Below are the code and all the weights of a small trained network. Each question names an input and a class and asks about switching units off, where a switched-off unit gives its printed mean instead of its output.

import numpy as np


def w(rows, s, z=0):
    codes = np.array(rows[::2]) - 128.0
    scale = np.full(codes.shape[1], s)
    scale[-1] = z or s
    return codes * scale


def f(y):
    return np.maximum(y, 0)


def log_softmax(a):
    a = a - a.max(-1, keepdims=True)
    return a - np.log(np.exp(a).sum(-1, keepdims=True))


def net(x, mask):
    res = np.array(x, float).reshape(1, 2) / 4 @ E
    y = f(res @ A[0][:, :-1].T + A[0][:, -1])
    res = res + np.where(mask, y, B[0][:, -1]) @ B[0][:, :-1]
    return log_softmax(res[-1] @ U[:, :-1].T + U[:, -1])


A, B = {}, {}
E = w([
[82,253,144,133,114,168,96],'x0',
[172,120,72,132,141,207,92],'x1',
],0.014)
A[0] = w([
[138,166,130,119,142,113,131,253],'n0',
[113,128,130,136,120,87,133,185],'n1',
[111,79,108,146,141,142,135,128],'n2',
[172,170,126,134,127,93,110,91],'n3',
[154,2,114,128,134,153,125,128],'n4',
[116,66,162,121,123,64,139,239],'n5',
[94,198,164,127,138,81,146,172],'n6',
[120,132,135,119,147,75,112,61],'n7',
[134,138,105,125,130,236,127,171],'n8',
[129,136,138,134,111,133,114,92],'n9',
[135,121,110,145,119,128,127,14],'n10',
[108,149,135,124,109,101,119,146],'n11',
[128,120,163,131,129,126,130,40],'n12',
[116,123,116,108,123,136,126,62],'n13',
[147,71,114,120,126,142,136,141],'n14',
[148,142,129,132,104,103,150,31],'n15',
[125,160,137,129,142,105,119,108],'n16',
[110,122,148,123,137,71,143,52],'n17',
[121,142,119,128,117,121,140,122],'n18',
[121,88,139,133,122,42,145,149],'n19',
[155,133,118,121,140,109,138,130],'n20',
],0.021,0.004)
B[0] = w([
[194,229,153,148,59,117,117,162],'n0',
[150,165,160,112,96,136,151,169],'n1',
[129,110,135,103,120,93,165,171],'n2',
[85,97,139,125,142,93,95,140],'n3',
[189,73,123,16,100,49,157,255],'n4',
[153,124,29,135,98,82,99,232],'n5',
[120,111,167,119,3,153,129,210],'n6',
[112,142,119,143,137,139,113,156],'n7',
[128,121,26,168,181,123,123,204],'n8',
[71,79,104,141,125,136,180,137],'n9',
[117,117,115,103,118,123,138,133],'n10',
[108,121,148,128,88,122,135,161],'n11',
[140,159,138,138,126,154,120,138],'n12',
[129,125,128,118,134,129,127,129],'n13',
[169,130,109,43,97,119,111,192],'n14',
[96,165,144,136,134,130,122,139],'n15',
[103,107,142,135,102,132,122,153],'n16',
[124,131,101,163,142,137,122,179],'n17',
[118,126,134,127,118,126,126,139],'n18',
[102,64,16,131,170,117,125,220],'n19',
[127,181,138,105,125,80,140,144],'n20',
],0.038,0.022)
U = w([
[95,160,105,180,88,118,86,205],'0',
[104,154,254,75,108,136,148,11],'1',
[144,167,91,175,214,121,113,56],'2',
[51,108,143,141,167,132,127,4],'3',
[167,98,108,39,172,57,139,243],'4',
],0.011,0.0026)

Each question gives the input, the list of numbers given to net, and the class t.
The units are the neurons (one row each of A and B). Each row of codes is followed by its name. A weight is (code - 128) times the scale printed after its matrix; where a second scale follows, it is the last column's (A, B and U).
mask holds one flag per neuron, in row order. A switched-off neuron (its flag False) gives its mean, the last column of its row in B, instead of its output. The means were averaged over made-up inputs and are rounded, as every weight is.
A unit's drop is (log p(t) with every unit on - log p(t) with that unit switched off) / (log p(t) with every unit on - log p(t) with every unit switched off).
The circuit of an input: a set's keep is (log p(t) with only the set's units on - log p(t) with every unit switched off) / (log p(t) with every unit on - log p(t) with every unit switched off). Starting from the 12 units with the biggest drops (on a tie, the unit counted first), units are removed one at a time, each time the one whose removal leaves the highest keep (on an exact tie, the one counted first), for as long as the keep stays at least 0.8.
circuit, biggest first: the units of the circuit, biggest drop first
top k neurons: the k neurons with the biggest drops, biggest first
drop when u is switched off: that unit's drop, to one decimal
input [2,7], class 2: top neuron	(n4)
input [8,6], class 2: circuit, biggest first	(n8, n4)
input [7,6], class 2: circuit, biggest first	(n8, n4)
input [5,-2], class 1: top 2 neurons	(n5, n19)
input [6,-2], class 1: top 2 neurons	(n5, n19)
input [4,-5], class 1: top 2 neurons	(n5, n8)
input [5,5], class 2: drop when n4 is switched off	0.2
input [7,4], class 0: drop when n4 is switched off	0.2
input [2,5], class 2: drop when n4 is switched off	0.3
input [8,-6], class 1: drop when n3 is switched off	0.0
input [2,2], class 2: top 2 neurons	(n4, n6)
